Below is a small trained network, with its code and all its weights. Each question gives an input and a class and asks what happens when units are switched off, that is, made to give their printed mean instead of their output.

import numpy as np


def w(rows, s, z=0):
    codes = np.array(rows[::2]) - 128.0
    scale = np.full(codes.shape[1], s)
    scale[-1] = z or s
    return codes * scale


def norm(h):
    return h / np.sqrt((h * h).mean(-1, keepdims=True) + 1e-5)


def f(y):
    return y / 2 * (1 + np.tanh(0.7978845608 * (y + 0.044715 * y**3)))


def log_softmax(a):
    a = a - a.max(-1, keepdims=True)
    return a - np.log(np.exp(a).sum(-1, keepdims=True))


def net(x, mask):
    res = np.array(x, float).reshape(1, 7) / 4 @ E
    u = 0
    for l in range(4):
        y = f(norm(res) @ A[l][:, :-1].T + A[l][:, -1])
        res = res + np.where(mask[u : u + 3], y, B[l][:, -1]) @ B[l][:, :-1]
        u += 3
    return log_softmax(norm(res)[-1] @ U[:, :-1].T + U[:, -1])


A, B = {}, {}
E = w([
[148,53,169,103,136,58],'x0',
[67,210,130,250,68,150],'x1',
[212,224,131,200,158,135],'x2',
[75,186,68,75,207,93],'x3',
[124,61,139,136,155,96],'x4',
[86,207,144,77,4,98],'x5',
[88,55,175,35,105,177],'x6',
],0.0043)
A[0] = w([
[102,79,88,164,100,183,5],'L0N0',
[15,101,2,115,93,250,21],'L0N1',
[194,166,147,88,73,205,30],'L0N2',
],0.0053,0.0003)
B[0] = w([
[168,105,127,91,101,186,152],'L0N0',
[108,132,206,163,143,94,252],'L0N1',
[128,144,75,2,119,149,180],'L0N2',
],0.013,0.0018)
A[1] = w([
[200,173,61,207,175,254,220],'L1N0',
[42,76,171,123,143,132,254],'L1N1',
[38,93,172,114,90,132,171],'L1N2',
],0.0069,0.0015)
B[1] = w([
[136,120,207,125,129,172,255],'L1N0',
[188,188,48,173,123,78,239],'L1N1',
[248,170,128,176,113,186,225],'L1N2',
],0.012,0.0034)
A[2] = w([
[139,198,221,216,48,37,196],'L2N0',
[211,119,46,65,254,174,241],'L2N1',
[154,201,100,110,179,88,2],'L2N2',
],0.005,0.0023)
B[2] = w([
[59,30,10,66,248,141,254],'L2N0',
[167,194,218,160,126,2,253],'L2N1',
[89,91,205,191,159,81,127],'L2N2',
],0.0085,0.004)
A[3] = w([
[151,110,94,97,105,90,90],'L3N0',
[110,110,138,100,254,55,253],'L3N1',
[202,123,114,140,70,186,106],'L3N2',
],0.0083,0.0028)
B[3] = w([
[129,135,157,165,170,83,143],'L3N0',
[29,109,133,116,95,168,255],'L3N1',
[205,1,67,128,88,78,171],'L3N2',
],0.009,0.0068)
U = w([
[194,86,197,191,168,240,139],'0',
[138,176,86,210,188,71,37],'1',
[42,199,107,166,142,217,202],'2',
[98,159,99,98,131,153,3],'3',
[170,193,122,57,46,148,175],'4',
[72,77,68,128,148,201,148],'5',
[244,43,69,168,91,112,170],'6',
[75,150,215,118,138,48,152],'7',
],0.011,0.0036)

Each question gives the input, the list of numbers given to net, and the class t.
The units are the neurons (one row each of A and B). Each row of codes is followed by its name. A weight is (code - 128) times the scale printed after its matrix; where a second scale follows, it is the last column's (A, B and U).
mask holds one flag per neuron, layer by layer. A switched-off neuron (its flag False) gives its mean, the last column of its row in B, instead of its output. The means were averaged over made-up inputs and are rounded, as every weight is.
A unit's drop is (log p(t) with every unit on - log p(t) with that unit switched off) / (log p(t) with every unit on - log p(t) with every unit switched off).
unit that matters most: the unit with the biggest drop
k most important neurons: the k neurons with the biggest drops, biggest first
k most important neurons of layer l: the k neurons of layer l with the biggest drops, biggest first
input [-5,6,-4,-1,4,6,5], class 6: unit that matters most	L1N2
input [-6,7,-6,-5,-6,-2,5], class 6: 2 most important neurons	[L1N2, L3N2]
input [-4,2,0,4,5,-2,6], class 1: 4 most important neurons	[L1N1, L1N2, L1N0, L0N0]
input [1,8,1,-6,-4,-6,-8], class 0: 4 most important neurons	[L1N0, L3N1, L0N1, L1N1]
input [7,7,-8,1,-5,2,-6], class 5: 2 most important neurons	[L2N0, L2N1]
input [2,2,-5,1,-7,-4,2], class 1: 2 most important neurons	[L1N1, L1N2]
input [4,3,-7,8,0,8,2], class 1: 3 most important neurons	[L1N1, L1N2, L1N0]
input [-1,-1,-8,6,1,-2,1], class 1: 2 most important neurons	[L1N1, L1N2]
input [4,-8,6,-7,3,-4,-8], class 0: 2 most important neurons	[L1N1, L1N0]
input [7,2,-6,5,8,6,2], class 1: 3 most important neurons	[L1N1, L1N2, L2N0]
input [1,1,8,-1,-2,-7,-8], class 0: 2 most important neurons	[L1N0, L0N1]
input [1,2,7,-8,-1,5,-6], class 5: 2 most important neurons	[L2N0, L1N2]
input [2,0,-4,8,6,4,8], class 1: 2 most important neurons of layer 1	[L1N1, L1N2]
input [2,-3,-1,-2,1,0,-5], class 5: unit that matters most	L0N2
input [-7,-8,-3,-1,8,-1,-6], class 7: 2 most important neurons of layer 2	[L2N1, L2N0]
input [1,-7,1,8,-2,-2,-1], class 7: 2 most important neurons of layer 2	[L2N1, L2N0]
input [2,2,-8,5,4,6,-2], class 1: 2 most important neurons of layer 1	[L1N1, L1N2]
input [6,-7,2,-4,-3,1,-1], class 7: 2 most important neurons of layer 1	[L1N2, L1N0]
input [4,-2,7,6,-2,-7,7], class 7: 2 most important neurons of layer 2	[L2N1, L2N0]
input [-4,1,-2,-5,3,1,4], class 6: unit that matters most	L3N2
input [8,5,-1,7,7,-6,-6], class 5: 2 most important neurons of layer 1	[L1N2, L1N1]
